[ 35 -35  17 -19 -36  21  80]	80
[ 50  53 -67  62  20]	20
[-69  32  75  73 -77  47  71]	71
[-72 -10  58  44  26]	26
[-37 -63 -30  25]	25
[-73  51  71  40]	40
[ 67 -22  63  47]	47
[27 75  0 12]	12
---
[-55 -53 -66   6]
-53

[[-73  29  -6  19 -52]
 [  9  -6  16  -9 -44]
 [  6  -2 -15  26  28]]
-2

[[ 17  16   4 -50 -66]
 [ -2  -7 -12  -3 -27]
 [-33 -10 -56  25 -31]]
-10

[[-67 -22  11 -35  49]
 [ -3 -54 -50 -12 -69]
 [ -2 -69 -31  29   8]]
-69

[[ 26   4 -79  16 -13]
 [  8  37 -28  35  -7]]
37

[[ 25 -32 -54 -80 -29  -1  36]
 [-25 -20  50 -16 -58 -55  60]
 [-10 -16  -9 -10  62  44   4]]
-16

[[ -4 -34  84  84]
 [ 58  75 -39  15]
 [-17 -49 -26  38]]
-49

[ 34 -61  66 -30  21]
-61

[ 14  -6 -70  48 -48  17]
-6

[ 29 -33  26  51  -6  68]
-33
---
[59, 72, 7, 83] -> 83, 72

[[84, 73, 43, 44, 43, 60],
 [47, 37, 78, 76, 80, 10],
 [75, 52, 1, 9, 2, 57]] -> 84, 80

[5, 3, 8, 2, 1, 3] -> 8, 5

[[2252, 7821, 5291, 8812, 6525],
 [7072, 3195, 9732, 5964, 5875],
 [3221, 2797, 8233, 8211, 7082]] -> 9732, 8812

[[136, 226, 74, 129, 149, 172, 96],
 [105, 61, 84, 96, 120, 186, 97],
 [42, 21, 111, 57, 20, 165, 97]] -> 226, 186

[[68, 75, 9, 57, 83],
 [17, 61, 30, 50, 41],
 [36, 29, 71, 67, 26]] -> 83, 75

[111, 815, 420, 61] -> 815, 420

[[77, 656, 184, 883, 563, 854],
 [244, 293, 93, 731, 729, 626],
 [181, 930, 375, 755, 338, 899]] -> 930, 899

[25, 98, 81, 17] -> 98, 81

[28, 82, 69, 9] -> 82, 69
---
-47   48   12   13  -65  -42 ==> -47
 11  -76   -7    2  -49 ==> 11
 10  -14   -5   10   73  -12   13 ==> 10
-14   79   25  -56  -45   42  -10 ==> -14
72   1  11  -5  20 ==> 72
-36  -41  -64  -52   24 ==> -36
 47  -23   62    1  -76 ==> 47
---
{"in": [[92, 191, 53, 64], [114, 45, 119, 132]], "out": 64}
{"in": [[982, 510, 393, 376, 731, 375, 443], [336, 495, 577, 679, 397, 218, 568], [479, 560, 494, 550, 358, 545, 472]], "out": 568}
{"in": [[178, 211, 209, 214, 222, 11, 191], [208, 190, 215, 210, 198, 222, 216], [183, 212, 218, 215, 222, 9, 190]], "out": 216}
{"in": [[74, 74, 77, 61, 74, 67], [37, 38, 31, 38, 24, 35]], "out": 67}
{"in": [[62, 230, 58, 71], [49, 155, 95, 69], [6, 158, 76, 70]], "out": 69}
{"in": [[205, 162, 46, 220, 645, 103], [281, 424, 476, 422, 900, 301]], "out": 103}
---
[ -8  37  21 -39 -44 -42 -32] ==> 37, 21

[567  33 552 824 892 523] ==> 892, 824

[[260 502 783 243 185]
 [353 614 618 224  59]
 [358 565 677 206  95]] ==> 783, 677

[ 47 -30  -8   8  10] ==> 47, 10

[464 241 777 499] ==> 777, 499

[250 106 103  28 224] ==> 250, 224

[[ 30  13  -7 -20 -16]
 [ -1   5   3  -6   6]
 [  4  -2 -11 -27 -27]] ==> 30, 13

[227 135 173  32 202] ==> 227, 202

[ 31 425 759 338] ==> 759, 425
---
[-18  42 -85 -49] 42, -85

[ 25 -73  -5 -11 -34] 25, -73

[  3 -73  27 -47  48] 48, -73

[ 43  -7 -85 -51   2 -12] 43, -85

[ 38 -71  78 -22] 78, -71

[[ -7 -10  60 -66]
 [-74  -9 -56   7]
 [-63  23  10  26]] 60, -74
---
[[  5  10 -49  21]
 [ 12  12  72 -44]] result: 5, -44

[[ 25 -22 -57  60   5 -50]
 [ 29  18 -42  56   8 -66]
 [  9 -55 -61  46   1 -12]] result: 25, -12

[ 66 -12 -67 -76   1 -66 -13] result: 66, -13

[  6  11   0 -14  -2 -61] result: 6, -61

[[ 36 -74  26 -76]
 [-37  16  51  -7]] result: 36, -7

[-45 -66  64  18 -54  67 -17] result: -45, -17

[[-41 -70  -8 -71]
 [-23 -73  10 -67]] result: -41, -67

[[ 41  18  19 -73]
 [-19  12 -12  27]
 [  4  14 -11  19]] result: 41, 19
